Below is a small trained network, with its code and all its weights. Each question gives an input and a class and asks what happens when units are switched off, that is, made to give their printed mean instead of their output.

import numpy as np


def w(rows, s, z=0):
    codes = np.array(rows[::2]) - 128.0
    scale = np.full(codes.shape[1], s)
    scale[-1] = z or s
    return codes * scale


def norm(h):
    return h / np.sqrt((h * h).mean(-1, keepdims=True) + 1e-5)


def f(y):
    return y / 2 * (1 + np.tanh(0.7978845608 * (y + 0.044715 * y**3)))


def log_softmax(a):
    a = a - a.max(-1, keepdims=True)
    return a - np.log(np.exp(a).sum(-1, keepdims=True))


def net(x, mask):
    res = np.array(x, float).reshape(1, 8) / 4 @ E
    u = 0
    for l in range(3):
        y = f(norm(res) @ A[l][:, :-1].T + A[l][:, -1])
        res = res + np.where(mask[u : u + 5], y, B[l][:, -1]) @ B[l][:, :-1]
        u += 5
    return log_softmax(norm(res)[-1] @ U[:, :-1].T + U[:, -1])


A, B = {}, {}
E = w([
[229,172,99,145,139,107,85,117,203,158],'x0',
[188,5,137,154,159,121,156,137,136,39],'x1',
[130,54,152,43,97,115,160,199,180,223],'x2',
[123,134,130,130,112,96,124,134,136,110],'x3',
[139,131,118,115,124,130,131,129,117,124],'x4',
[129,129,119,124,128,130,127,130,124,127],'x5',
[131,82,115,170,36,138,97,70,119,165],'x6',
[118,144,147,122,102,214,93,172,180,92],'x7',
],0.018)
A[0] = w([
[146,103,121,143,161,46,147,70,72,181,46],'L0N1',
[134,127,142,110,58,215,58,164,152,65,38],'L0N2',
[201,133,118,152,134,116,87,117,154,157,80],'L0N3',
[157,88,98,163,5,150,120,76,110,144,10],'L0N4',
[63,92,131,154,113,143,141,143,82,129,99],'L0N5',
],0.02,0.012)
B[0] = w([
[90,149,91,225,124,211,210,218,186,165,234],'L0N1',
[92,142,90,230,129,171,225,182,166,175,244],'L0N2',
[154,146,124,26,79,124,188,50,123,53,217],'L0N3',
[74,84,226,121,253,100,61,61,168,170,255],'L0N4',
[189,161,127,40,76,120,164,48,156,75,214],'L0N5',
],0.018,0.0085)
A[1] = w([
[24,66,148,124,77,148,140,111,28,87,32],'L1N1',
[119,135,84,228,116,139,86,57,67,85,66],'L1N2',
[140,100,80,169,142,30,191,79,63,179,1],'L1N3',
[207,20,144,203,85,119,113,130,96,86,10],'L1N4',
[253,138,97,176,121,99,70,99,178,157,22],'L1N5',
],0.023,0.006)
B[1] = w([
[153,176,131,65,114,92,194,48,202,136,198],'L1N1',
[215,133,233,204,73,126,107,170,55,121,254],'L1N2',
[78,138,159,181,126,247,120,181,235,153,166],'L1N3',
[97,38,40,121,148,178,83,86,143,113,224],'L1N4',
[101,162,157,69,84,119,235,76,161,116,189],'L1N5',
],0.013,0.0053)
A[2] = w([
[126,166,119,94,254,76,134,195,98,70,104],'L2N1',
[140,19,123,74,53,84,108,181,121,216,78],'L2N2',
[156,13,101,150,174,94,135,136,100,97,10],'L2N3',
[63,214,95,120,49,100,48,108,45,235,2],'L2N4',
[167,134,148,172,150,96,85,108,68,108,101],'L2N5',
],0.03,0.0034)
B[2] = w([
[76,78,193,150,130,122,72,55,148,203,254],'L2N1',
[150,209,176,220,99,113,96,135,20,99,254],'L2N2',
[135,106,39,59,157,117,91,177,138,112,253],'L2N3',
[173,5,19,94,190,136,106,160,154,55,225],'L2N4',
[116,171,120,108,127,95,82,171,72,172,195],'L2N5',
],0.018,0.0086)
U = w([
[54,152,70,221,154,216,210,231,214,187,10],'0',
[152,183,114,12,102,87,218,36,173,103,138],'1',
[151,33,7,82,189,126,75,164,147,89,251],'2',
[70,67,194,147,200,97,20,68,154,229,47],'3',
[179,196,148,184,94,100,84,188,10,121,196],'4',
],0.012,0.0017)

Each question gives the input, the list of numbers given to net, and the class t.
The units are the neurons (one row each of A and B). Each row of codes is followed by its name. A weight is (code - 128) times the scale printed after its matrix; where a second scale follows, it is the last column's (A, B and U).
mask holds one flag per neuron, layer by layer. A switched-off neuron (its flag False) gives its mean, the last column of its row in B, instead of its output. The means were averaged over made-up inputs and are rounded, as every weight is.
A unit's drop is (log p(t) with every unit on - log p(t) with that unit switched off) / (log p(t) with every unit on - log p(t) with every unit switched off).
The circuit of an input: a set's keep is (log p(t) with only the set's units on - log p(t) with every unit switched off) / (log p(t) with every unit on - log p(t) with every unit switched off). Starting from the 12 units with the biggest drops (on a tie, the unit counted first), units are removed one at a time, each time the one whose removal leaves the highest keep (on an exact tie, the one counted first), for as long as the keep stays at least 0.8.
circuit, biggest first: the units of the circuit, biggest drop first
k most important neurons: the k neurons with the biggest drops, biggest first
k most important neurons of layer l: the k neurons of layer l with the biggest drops, biggest first
drop of u: that unit's drop, to one decimal
input [0,-8,-6,1,-5,0,-3,-7], class 2: most important neuron of layer 0 : L0N2
input [6,6,7,7,6,-3,0,-3], class 4: 2 most important neurons of layer 0 : L0N5, L0N4
input [0,0,7,-1,-6,4,-6,3], class 4: 2 most important neurons : L2N2, L0N4
input [-5,-5,-8,3,-8,-1,7,4], class 4: 4 most important neurons : L1N2, L2N1, L2N5, L0N3
input [-8,-5,-7,-5,-7,2,2,-8], class 0: 4 most important neurons : L0N1, L1N3, L0N3, L2N2
input [-6,5,-6,-6,-1,-8,2,-5], class 1: 2 most important neurons : L1N1, L0N5
input [6,-8,-8,2,-8,5,3,-8], class 0: 2 most important neurons : L1N3, L0N1
input [1,5,-5,6,4,8,-7,-7], class 0: 2 most important neurons of layer 1 : L1N3, L1N2
input [-6,-6,-8,-6,8,0,-8,-7], class 3: 4 most important neurons : L2N1, L0N2, L2N2, L0N3
input [-1,1,0,-1,-2,3,-8,6], class 3: 2 most important neurons : L2N1, L0N1
input [5,8,-3,6,7,-8,-8,-8], class 0: 4 most important neurons : L1N3, L0N4, L0N1, L2N4
input [-7,-4,6,6,-1,2,-1,-5], class 1: 4 most important neurons : L1N1, L0N5, L0N2, L1N2
input [5,-7,1,4,-6,-6,-8,4], class 3: 2 most important neurons of layer 2 : L2N1, L2N3
input [3,-3,-8,-5,-2,6,5,5], class 4: circuit, biggest first : L1N2
input [-6,-8,1,-3,5,-8,-7,-4], class 2: 3 most important neurons : L2N4, L0N4, L0N3
input [-7,7,5,3,-4,7,-7,6], class 1: circuit, biggest first : L1N1, L0N1
input [-7,-2,-3,6,8,-8,3,-7], class 0: 2 most important neurons : L0N1, L0N3
input [7,7,-5,-4,-5,7,-8,-7], class 3: 4 most important neurons : L2N1, L0N2, L0N5, L0N3
input [-7,5,-7,-5,-4,-1,-7,-1], class 1: 2 most important neurons : L1N1, L0N4
input [1,-1,7,-4,-7,7,4,-1], class 4: circuit, biggest first : L2N2
input [0,-8,2,1,-1,3,-2,7], class 2: 2 most important neurons : L2N4, L0N1
input [-5,-1,-5,8,-7,4,-8,-8], class 0: 2 most important neurons of layer 0 : L0N4, L0N1
input [-2,1,-3,3,1,1,6,-7], class 0: 2 most important neurons : L0N1, L2N1
input [-6,0,-4,4,-5,3,0,-7], class 0: 2 most important neurons of layer 0 : L0N1, L0N3
input [8,6,-5,-1,-5,-2,7,7], class 1: 2 most important neurons of layer 0 : L0N3, L0N1
input [1,-7,-7,1,5,1,3,-6], class 2: 3 most important neurons of layer 0 : L0N1, L0N2, L0N3
input [2,5,7,7,6,6,-2,4], class 4: circuit, biggest first : L2N2
input [1,-2,-4,8,4,4,-7,2], class 3: drop of L2N1 : 0.8
input [-6,4,1,-5,3,-4,-8,3], class 3: drop of L2N1 : 1.8
